Below are the code and all the weights of a small trained network. Each question names an input and a class and asks about switching units off, where a switched-off unit gives its printed mean instead of its output.

import numpy as np


def w(rows, s, z=0):
    codes = np.array(rows[::2]) - 128.0
    scale = np.full(codes.shape[1], s)
    scale[-1] = z or s
    return codes * scale


def norm(h):
    return h / np.sqrt((h * h).mean(-1, keepdims=True) + 1e-5)


def f(y):
    return np.maximum(y, 0)


def log_softmax(a):
    a = a - a.max(-1, keepdims=True)
    return a - np.log(np.exp(a).sum(-1, keepdims=True))


def net(x, mask):
    res = np.array(x, float).reshape(1, 8) / 4 @ E
    u = 0
    for l in range(4):
        y = f(norm(res) @ A[l][:, :-1].T + A[l][:, -1])
        res = res + np.where(mask[u : u + 4], y, B[l][:, -1]) @ B[l][:, :-1]
        u += 4
    return log_softmax(norm(res)[-1] @ U[:, :-1].T + U[:, -1])


A, B = {}, {}
E = w([
[123,135,131,130,122,124,135,125,120],'x0',
[135,126,123,125,126,126,121,126,137],'x1',
[86,61,190,139,72,113,136,118,175],'x2',
[115,142,136,139,125,114,136,120,113],'x3',
[145,135,125,127,110,109,108,121,126],'x4',
[122,196,117,118,91,63,220,254,216],'x5',
[9,191,126,74,115,146,44,130,143],'x6',
[116,93,144,18,204,30,141,126,112],'x7',
],0.0067)
A[0] = w([
[147,169,51,126,180,149,131,163,69,2],'0.n0',
[176,203,54,118,194,123,97,156,65,51],'0.n1',
[128,68,101,54,148,49,146,125,95,73],'0.n2',
[76,11,253,155,68,89,98,147,176,11],'0.n3',
],0.0072,0.0065)
B[0] = w([
[135,139,54,111,115,109,150,58,210,166],'0.n0',
[72,97,112,90,67,150,228,23,208,239],'0.n1',
[146,147,214,94,138,146,136,127,107,251],'0.n2',
[127,181,2,83,151,155,217,17,178,244],'0.n3',
],0.0087,0.0032)
A[1] = w([
[125,49,191,125,166,184,84,1,114,86],'1.n0',
[210,28,115,201,204,49,188,96,138,5],'1.n1',
[89,94,126,144,99,113,207,110,159,67],'1.n2',
[196,83,146,200,184,89,151,143,137,54],'1.n3',
],0.0061,0.0029)
B[1] = w([
[134,81,40,176,165,54,111,179,56,253],'1.n0',
[106,195,150,27,2,229,167,155,46,196],'1.n1',
[172,155,67,111,130,127,103,148,156,177],'1.n2',
[116,160,168,91,24,132,103,132,105,162],'1.n3',
],0.007,0.0065)
A[2] = w([
[126,144,137,234,123,173,87,170,175,24],'2.n0',
[71,151,152,174,122,103,168,149,160,134],'2.n1',
[146,101,175,40,225,83,142,138,133,3],'2.n2',
[74,168,148,91,137,102,3,100,195,18],'2.n3',
],0.0051,0.0026)
B[2] = w([
[161,121,254,129,179,93,110,56,141,188],'2.n0',
[191,53,83,113,148,94,81,101,108,216],'2.n1',
[182,147,253,150,184,116,149,56,152,249],'2.n2',
[78,95,149,104,133,191,146,148,91,210],'2.n3',
],0.0079,0.0019)
A[3] = w([
[163,157,128,254,95,211,100,108,160,91],'3.n0',
[154,166,141,106,122,75,156,232,212,138],'3.n1',
[180,89,147,52,147,119,153,102,70,251],'3.n2',
[5,136,129,65,162,143,39,167,138,29],'3.n3',
],0.0089,0.0019)
B[3] = w([
[85,147,206,35,208,41,146,161,194,213],'3.n0',
[96,44,77,195,187,162,16,50,12,203],'3.n1',
[82,169,124,187,118,135,87,181,224,254],'3.n2',
[254,137,139,161,38,150,214,179,123,191],'3.n3',
],0.0083,0.0076)
U = w([
[124,79,76,208,159,115,51,133,55,188],'0',
[120,142,60,92,122,138,185,37,192,254],'1',
[124,158,250,94,178,80,113,159,162,10],'2',
[176,155,151,119,15,181,163,193,90,29],'3',
],0.016,0.00083)

Each question gives the input, the list of numbers given to net, and the class t.
The units are the neurons (one row each of A and B). Each row of codes is followed by its name. A weight is (code - 128) times the scale printed after its matrix; where a second scale follows, it is the last column's (A, B and U).
mask holds one flag per neuron, layer by layer. A switched-off neuron (its flag False) gives its mean, the last column of its row in B, instead of its output. The means were averaged over made-up inputs and are rounded, as every weight is.
A unit's drop is (log p(t) with every unit on - log p(t) with that unit switched off) / (log p(t) with every unit on - log p(t) with every unit switched off).
The circuit of an input: a set's keep is (log p(t) with only the set's units on - log p(t) with every unit switched off) / (log p(t) with every unit on - log p(t) with every unit switched off). Starting from the 12 units with the biggest drops (on a tie, the unit counted first), units are removed one at a time, each time the one whose removal leaves the highest keep (on an exact tie, the one counted first), for as long as the keep stays at least 0.8.
units of the circuit, in order: the units of the circuit, biggest drop first
most important unit: the unit with the biggest drop
top k neurons: the k neurons with the biggest drops, biggest first
k most important neurons of layer l: the k neurons of layer l with the biggest drops, biggest first
drop when u is switched off: that unit's drop, to one decimal
input [2,-5,-3,-6,1,3,-1,-6], class 2: units of the circuit, in order => 3.n0
input [6,-7,7,5,-3,7,-4,-6], class 0: top 2 neurons => 3.n1, 0.n1
input [-5,7,7,3,-4,6,-6,3], class 1: top 4 neurons => 0.n3, 1.n0, 1.n1, 3.n1
input [-5,8,-8,0,-3,-7,-6,-5], class 1: top 4 neurons => 0.n1, 3.n1, 3.n0, 0.n0
input [7,-2,6,3,4,-2,6,6], class 1: 2 most important neurons of layer 3 => 3.n0, 3.n3
input [-8,-3,4,5,-1,6,-5,6], class 0: top 3 neurons => 3.n1, 3.n0, 1.n2
input [7,4,-6,3,5,-5,8,6], class 3: top 2 neurons => 3.n3, 0.n3
input [-3,7,-7,5,-1,-6,-7,7], class 1: top 3 neurons => 0.n1, 3.n1, 3.n0
input [7,-5,-4,8,-5,5,-1,-6], class 2: top 3 neurons => 3.n0, 1.n0, 2.n0
input [8,-8,1,-6,-1,-7,-8,1], class 3: top 3 neurons => 1.n1, 3.n1, 1.n3
input [7,6,5,0,3,4,4,-4], class 1: top 2 neurons => 0.n3, 1.n0
input [2,8,-1,-4,2,6,7,3], class 3: top 4 neurons => 3.n3, 2.n3, 1.n0, 1.n2
input [-7,-1,7,8,-6,-4,8,3], class 3: top 2 neurons => 3.n3, 0.n1
input [-6,3,0,-6,4,3,-7,2], class 3: most important unit => 1.n1
input [8,1,4,3,5,-4,-8,-8], class 2: top 2 neurons => 3.n0, 3.n3
input [7,3,-3,1,7,-1,-7,-7], class 2: 2 most important neurons of layer 3 => 3.n0, 3.n3
input [-7,4,8,1,6,-4,-7,-4], class 1: top 3 neurons => 0.n3, 3.n3, 3.n0
input [3,0,4,-8,-7,-4,-6,4], class 3: top 2 neurons => 1.n1, 3.n1
input [3,5,6,-7,-7,8,-7,-6], class 0: 2 most important neurons of layer 3 => 3.n1, 3.n3
input [6,-5,-3,-6,6,-2,-4,7], class 2: most important unit => 0.n2
input [5,-2,2,1,1,4,4,-4], class 0: drop when 2.n2 is switched off => 0.1
input [4,-3,7,-1,-7,-3,-1,-6], class 1: drop when 0.n3 is switched off => 5.2
input [6,-1,3,2,-1,3,6,2], class 3: drop when 3.n3 is switched off => 1.0
input [0,-6,6,-6,-2,-1,-4,-5], class 1: drop when 0.n3 is switched off => 3.3
